Below is a small trained network, with its code and all its weights. Each question gives an input and a class and asks what happens when units are switched off, that is, made to give their printed mean instead of their output.

import numpy as np


def w(rows, s, z=0):
    codes = np.array(rows[::2]) - 128.0
    scale = np.full(codes.shape[1], s)
    scale[-1] = z or s
    return codes * scale


def f(y):
    return np.maximum(y, 0)


def log_softmax(a):
    a = a - a.max(-1, keepdims=True)
    return a - np.log(np.exp(a).sum(-1, keepdims=True))


def net(x, mask):
    res = np.array(x, float).reshape(1, 8) / 4 @ E
    y = f(res @ A[0][:, :-1].T + A[0][:, -1])
    res = res + np.where(mask, y, B[0][:, -1]) @ B[0][:, :-1]
    return log_softmax(res[-1] @ U[:, :-1].T + U[:, -1])


A, B = {}, {}
E = w([
[130,133,123,127,127,130],'x0',
[207,64,137,106,106,232],'x1',
[75,83,130,49,110,93],'x2',
[130,122,136,128,133,121],'x3',
[101,126,210,166,15,85],'x4',
[200,168,179,94,152,101],'x5',
[162,55,8,134,45,2],'x6',
[130,131,122,125,124,134],'x7',
],0.0068)
A[0] = w([
[77,103,199,140,47,122,106],'n0',
[128,160,175,114,129,146,45],'n1',
[94,74,151,155,50,136,174],'n2',
[77,100,143,148,74,140,100],'n3',
[141,47,143,145,131,182,138],'n4',
[93,139,98,130,118,131,187],'n5',
[120,53,133,139,131,158,92],'n6',
[161,137,101,82,197,123,26],'n7',
[114,139,67,100,182,163,196],'n8',
[115,88,105,124,175,127,216],'n9',
[136,111,170,124,68,134,167],'n10',
[85,81,113,148,113,169,135],'n11',
[168,147,116,194,139,132,102],'n12',
[67,192,142,94,138,185,35],'n13',
[95,125,120,3,136,97,140],'n14',
[109,147,195,199,48,119,55],'n15',
[143,112,70,153,126,62,66],'n16',
[111,88,25,146,168,163,102],'n17',
[52,116,89,149,109,154,131],'n18',
[117,134,138,87,67,93,3],'n19',
[148,93,132,109,141,146,39],'n20',
[157,149,156,37,120,101,196],'n21',
[44,115,64,164,96,191,104],'n22',
[148,99,63,139,116,44,15],'n23',
[187,80,111,148,111,186,184],'n24',
[89,123,136,62,108,121,111],'n25',
[170,149,57,105,128,100,37],'n26',
[69,151,124,187,170,93,154],'n27',
[99,101,133,62,121,124,106],'n28',
[107,81,139,41,114,141,156],'n29',
[118,96,113,96,164,126,70],'n30',
[180,72,85,132,106,110,28],'n31',
[132,128,179,154,70,110,93],'n32',
[193,173,125,160,121,135,160],'n33',
[89,153,153,148,122,187,128],'n34',
[209,165,137,126,144,182,171],'n35',
[130,119,51,116,72,113,57],'n36',
[213,110,164,33,114,176,225],'n37',
[147,181,116,91,214,173,57],'n38',
[88,157,171,83,149,179,50],'n39',
[135,126,82,150,170,152,71],'n40',
[173,145,111,208,144,131,95],'n41',
[201,11,105,121,90,178,50],'n42',
[155,111,82,87,178,123,91],'n43',
[186,174,130,196,150,129,196],'n44',
[58,173,140,162,165,64,150],'n45',
],0.012,0.0037)
B[0] = w([
[191,124,97,31,91,157,230],'n0',
[90,112,165,120,123,124,173],'n1',
[166,185,155,59,100,134,225],'n2',
[130,220,135,76,143,161,185],'n3',
[128,130,78,216,236,89,202],'n4',
[154,196,76,209,111,46,171],'n5',
[151,160,88,235,211,77,165],'n6',
[183,127,138,19,110,179,167],'n7',
[171,183,134,7,49,109,206],'n8',
[216,172,93,76,6,137,181],'n9',
[144,168,104,29,130,114,202],'n10',
[202,214,145,149,103,69,177],'n11',
[28,165,93,162,38,182,169],'n12',
[45,69,253,82,162,124,199],'n13',
[101,141,31,188,42,123,189],'n14',
[230,120,95,45,172,209,228],'n15',
[5,112,182,117,156,114,195],'n16',
[216,189,195,63,103,159,194],'n17',
[193,142,188,157,116,69,185],'n18',
[138,76,130,119,148,170,164],'n19',
[130,123,92,115,167,141,146],'n20',
[173,197,91,207,50,71,191],'n21',
[194,183,183,135,72,63,197],'n22',
[83,25,202,105,166,143,206],'n23',
[111,137,92,203,189,64,221],'n24',
[59,179,86,170,108,159,163],'n25',
[141,70,204,59,176,147,167],'n26',
[126,125,27,169,214,57,210],'n27',
[34,129,71,219,48,168,160],'n28',
[61,174,23,240,43,141,185],'n29',
[126,157,87,45,66,204,147],'n30',
[87,35,222,86,197,155,177],'n31',
[208,131,57,18,123,253,195],'n32',
[84,207,140,200,55,85,188],'n33',
[117,41,186,135,126,118,212],'n34',
[129,138,122,168,138,110,233],'n35',
[55,104,218,118,117,139,187],'n36',
[120,169,141,187,174,48,254],'n37',
[140,119,162,55,112,126,217],'n38',
[65,57,210,131,173,113,204],'n39',
[149,176,108,50,86,209,163],'n40',
[27,138,66,156,49,212,174],'n41',
[57,140,148,155,233,75,219],'n42',
[157,129,107,66,58,178,172],'n43',
[106,188,112,158,20,130,213],'n44',
[117,107,40,183,186,40,232],'n45',
],0.005,0.008)
U = w([
[162,150,154,143,119,47,251],'0',
[46,1,225,90,198,155,12],'1',
[175,126,83,62,122,190,30],'2',
[118,129,65,193,206,52,108],'3',
[58,124,45,206,82,202,165],'4',
[138,110,113,149,123,86,167],'5',
],0.008,0.0029)

Each question gives the input, the list of numbers given to net, and the class t.
The units are the neurons (one row each of A and B). Each row of codes is followed by its name. A weight is (code - 128) times the scale printed after its matrix; where a second scale follows, it is the last column's (A, B and U).
mask holds one flag per neuron, in row order. A switched-off neuron (its flag False) gives its mean, the last column of its row in B, instead of its output. The means were averaged over made-up inputs and are rounded, as every weight is.
A unit's drop is (log p(t) with every unit on - log p(t) with that unit switched off) / (log p(t) with every unit on - log p(t) with every unit switched off).
The circuit of an input: a set's keep is (log p(t) with only the set's units on - log p(t) with every unit switched off) / (log p(t) with every unit on - log p(t) with every unit switched off). Starting from the 12 units with the biggest drops (on a tie, the unit counted first), units are removed one at a time, each time the one whose removal leaves the highest keep (on an exact tie, the one counted first), for as long as the keep stays at least 0.8.
circuit, biggest first: the units of the circuit, biggest drop first
most important unit: the unit with the biggest drop
top k neurons: the k neurons with the biggest drops, biggest first
input [5,1,6,-2,-8,7,4,0], class 2: top 2 neurons => (n7 n43)
input [4,-8,0,1,5,0,3,4], class 3: top 2 neurons => (n45 n27)
input [-8,5,8,5,-3,5,3,4], class 4: circuit, biggest first => (n29 n14)
input [-7,1,5,-4,1,3,-3,8], class 4: most important unit => n29
input [-7,6,8,-5,4,4,1,-7], class 4: circuit, biggest first => (n29 n28)
input [-8,7,-3,5,5,0,3,4], class 3: circuit, biggest first => (n42 n24 n4)
input [3,3,-6,6,7,5,6,3], class 2: circuit, biggest first => (n32 n15)
input [-2,6,6,0,5,-2,4,7], class 3: top 3 neurons => (n42 n6 n4)
input [6,-3,-4,-5,-5,-8,5,-2], class 0: circuit, biggest first => (n22 n17)
input [8,5,1,4,-4,-6,1,7], class 0: circuit, biggest first => (n17 n22 n11 n32)
input [-6,-2,8,5,-7,6,4,-7], class 4: circuit, biggest first => (n14 n29 n28)
input [8,8,1,-4,8,-6,8,4], class 1: circuit, biggest first => (n31 n36)
input [5,-4,8,4,7,3,-7,7], class 4: circuit, biggest first => (n14 n25)
input [-3,2,7,-2,5,2,-3,-2], class 4: circuit, biggest first => (n29 n28)
input [-2,7,6,-6,-6,7,-4,5], class 0: most important unit => n37
input [-1,6,1,-5,3,-7,5,5], class 0: circuit, biggest first => (n22 n11)
input [7,-6,-7,1,-5,-5,-8,-8], class 1: top 3 neurons => (n13 n39 n34)
input [-1,-8,-8,3,0,1,8,1], class 1: top 3 neurons => (n23 n16 n26)
input [2,8,-1,-8,-4,-7,1,8], class 3: top 4 neurons => (n42 n4 n24 n6)
input [-4,-5,8,5,-2,-5,8,-1], class 1: circuit, biggest first => (n23)
input [-4,-3,-2,4,5,3,6,-5], class 1: top 2 neurons => (n23 n16)
input [-2,2,-7,-2,-6,3,6,-1], class 4: top 2 neurons => (n41 n12)
input [-1,-6,-2,-3,-4,2,-8,3], class 1: top 2 neurons => (n13 n39)
input [7,2,-4,-3,0,6,7,1], class 1: top 2 neurons => (n31 n23)
input [3,3,-2,-2,-7,-5,5,3], class 2: top 2 neurons => (n17 n40)
